Below is a small trained network, with its code and all its weights. Each question gives an input and a class and asks what happens when units are switched off, that is, made to give their printed mean instead of their output.

import numpy as np


def w(rows, s, z=0):
    codes = np.array(rows[::2]) - 128.0
    scale = np.full(codes.shape[1], s)
    scale[-1] = z or s
    return codes * scale


def f(y):
    return np.maximum(y, 0)


def log_softmax(a):
    a = a - a.max(-1, keepdims=True)
    return a - np.log(np.exp(a).sum(-1, keepdims=True))


def net(x, mask):
    res = np.array(x, float).reshape(1, 5) / 4 @ E
    y = f(res @ A[0][:, :-1].T + A[0][:, -1])
    res = res + np.where(mask, y, B[0][:, -1]) @ B[0][:, :-1]
    return log_softmax(res[-1] @ U[:, :-1].T + U[:, -1])


A, B = {}, {}
E = w([
[254,49,155,129,128,92,56,154,201,144,91],'x0',
[80,59,172,134,25,129,67,118,42,88,72],'x1',
[198,72,35,179,95,223,157,137,82,135,159],'x2',
[151,187,28,119,109,73,36,165,120,25,162],'x3',
[70,110,93,202,42,55,187,226,184,162,130],'x4',
],0.0069)
A[0] = w([
[224,63,70,173,118,204,143,127,94,127,144,140],'N1',
[147,110,70,171,106,214,156,112,80,151,183,62],'N2',
[224,54,146,126,130,79,60,160,207,141,93,51],'N3',
[81,104,158,141,71,139,114,123,66,107,96,52],'N4',
[128,100,171,131,141,150,179,120,133,174,88,24],'N5',
[149,71,172,120,137,148,150,131,143,174,106,68],'N6',
[123,78,157,163,144,159,174,91,135,181,95,40],'N7',
[144,193,115,116,176,135,193,145,158,169,181,48],'N8',
[99,74,169,119,56,133,113,103,71,106,63,58],'N9',
[85,71,167,147,71,143,91,126,56,114,58,17],'N10',
[76,183,230,60,164,42,94,101,180,120,92,133],'N11',
[130,105,180,138,123,158,164,103,140,193,115,2],'N12',
[164,157,115,127,179,146,179,136,195,158,182,70],'N13',
[172,88,168,122,132,140,128,136,167,184,73,12],'N14',
[166,147,160,75,171,192,99,51,75,90,118,26],'N15',
[2,207,99,128,135,153,201,108,53,110,174,10],'N16',
[64,105,98,231,51,54,186,234,166,174,123,116],'N17',
[143,177,101,127,188,128,180,115,185,181,167,12],'N18',
[147,123,148,61,186,167,83,48,81,118,133,40],'N19',
[155,171,37,128,117,73,42,173,115,50,187,36],'N20',
[100,103,169,143,129,158,171,118,117,174,124,9],'N21',
[91,132,158,130,128,162,185,90,112,177,125,17],'N22',
],0.0067,0.00094)
B[0] = w([
[52,192,129,161,119,88,83,237,79,233,118,224],'N1',
[65,169,139,142,112,90,75,211,71,231,109,197],'N2',
[227,201,176,215,89,135,215,49,26,137,37,230],'N3',
[178,43,88,179,205,69,116,83,95,98,186,179],'N4',
[79,120,52,81,116,183,74,119,192,94,103,177],'N5',
[83,158,81,114,103,168,114,108,147,83,69,177],'N6',
[47,157,60,95,112,181,83,110,196,86,123,182],'N7',
[164,38,92,164,209,76,90,74,107,94,176,208],'N8',
[159,47,85,166,193,62,75,90,137,115,211,192],'N9',
[160,53,102,150,212,61,75,113,125,93,211,195],'N10',
[41,178,103,174,115,94,44,243,74,249,135,246],'N11',
[60,139,70,105,107,163,87,109,209,76,112,178],'N12',
[144,41,96,171,204,50,70,96,114,89,199,211],'N13',
[130,155,129,154,99,152,151,70,126,99,49,182],'N14',
[167,106,204,29,61,157,197,176,155,144,198,213],'N15',
[211,199,197,224,91,107,203,51,43,127,29,231],'N16',
[214,132,216,2,74,176,220,173,182,113,223,255],'N17',
[167,61,101,162,188,80,85,104,117,93,189,211],'N18',
[166,135,189,33,86,146,209,177,162,145,184,210],'N19',
[25,164,28,84,80,246,92,57,240,48,41,227],'N20',
[81,132,83,119,135,188,85,106,162,73,73,171],'N21',
[99,168,90,128,119,173,126,98,175,77,58,179],'N22',
],0.0053,0.0079)
U = w([
[60,144,66,95,121,188,91,88,195,49,64,71],'0',
[163,40,107,165,204,62,85,91,122,93,212,94],'1',
[172,125,199,18,97,154,199,183,157,132,205,97],'2',
[185,178,167,206,119,121,174,60,76,122,25,250],'3',
[47,165,122,154,136,101,63,240,98,249,122,118],'4',
],0.011,0.0019)

Each question gives the input, the list of numbers given to net, and the class t.
The units are the neurons (one row each of A and B). Each row of codes is followed by its name. A weight is (code - 128) times the scale printed after its matrix; where a second scale follows, it is the last column's (A, B and U).
mask holds one flag per neuron, in row order. A switched-off neuron (its flag False) gives its mean, the last column of its row in B, instead of its output. The means were averaged over made-up inputs and are rounded, as every weight is.
A unit's drop is (log p(t) with every unit on - log p(t) with that unit switched off) / (log p(t) with every unit on - log p(t) with every unit switched off).
The circuit of an input: a set's keep is (log p(t) with only the set's units on - log p(t) with every unit switched off) / (log p(t) with every unit on - log p(t) with every unit switched off). Starting from the 12 units with the biggest drops (on a tie, the unit counted first), units are removed one at a time, each time the one whose removal leaves the highest keep (on an exact tie, the one counted first), for as long as the keep stays at least 0.8.
units of the circuit, in order: the units of the circuit, biggest drop first
unit that matters most: the unit with the biggest drop
top k neurons: the k neurons with the biggest drops, biggest first
drop of u: that unit's drop, to one decimal
input [-5,4,-7,2,-4], class 4: unit that matters most -> N11
input [-7,-8,5,1,-2], class 1: top 4 neurons -> N8, N13, N18, N3
input [-6,-5,6,0,2], class 3: top 4 neurons -> N16, N11, N10, N9
input [-6,-3,8,3,-6], class 4: top 4 neurons -> N2, N1, N17, N3
input [6,-1,5,-3,4], class 3: top 4 neurons -> N3, N11, N14, N15
input [4,3,6,5,3], class 4: top 2 neurons -> N1, N16
input [-3,8,-3,6,7], class 1: top 2 neurons -> N4, N10
input [-8,0,4,-8,0], class 0: top 2 neurons -> N7, N3
input [-8,6,-2,4,7], class 3: top 3 neurons -> N16, N15, N19
input [-6,-7,4,-3,3], class 1: top 2 neurons -> N8, N13
input [-6,0,-4,0,5], class 3: top 3 neurons -> N16, N15, N19
input [5,-2,3,1,-7], class 2: top 3 neurons -> N15, N19, N16
input [-6,-8,-8,-2,-7], class 1: top 3 neurons -> N8, N18, N13
input [6,5,5,3,-1], class 3: units of the circuit, in order -> N3
input [3,0,6,4,-4], class 4: top 3 neurons -> N1, N17, N2
input [-6,-3,4,1,-3], class 3: top 3 neurons -> N16, N11, N17
input [1,-2,-7,-2,8], class 2: drop of N17 -> 2.3
input [-1,-1,3,-8,-8], class 0: drop of N21 -> 0.2
input [1,-1,-8,7,-3], class 4: drop of N5 -> 0.1
input [4,4,-1,-5,1], class 0: drop of N13 -> 0.1
input [-3,-2,1,6,8], class 2: units of the circuit, in order -> N17
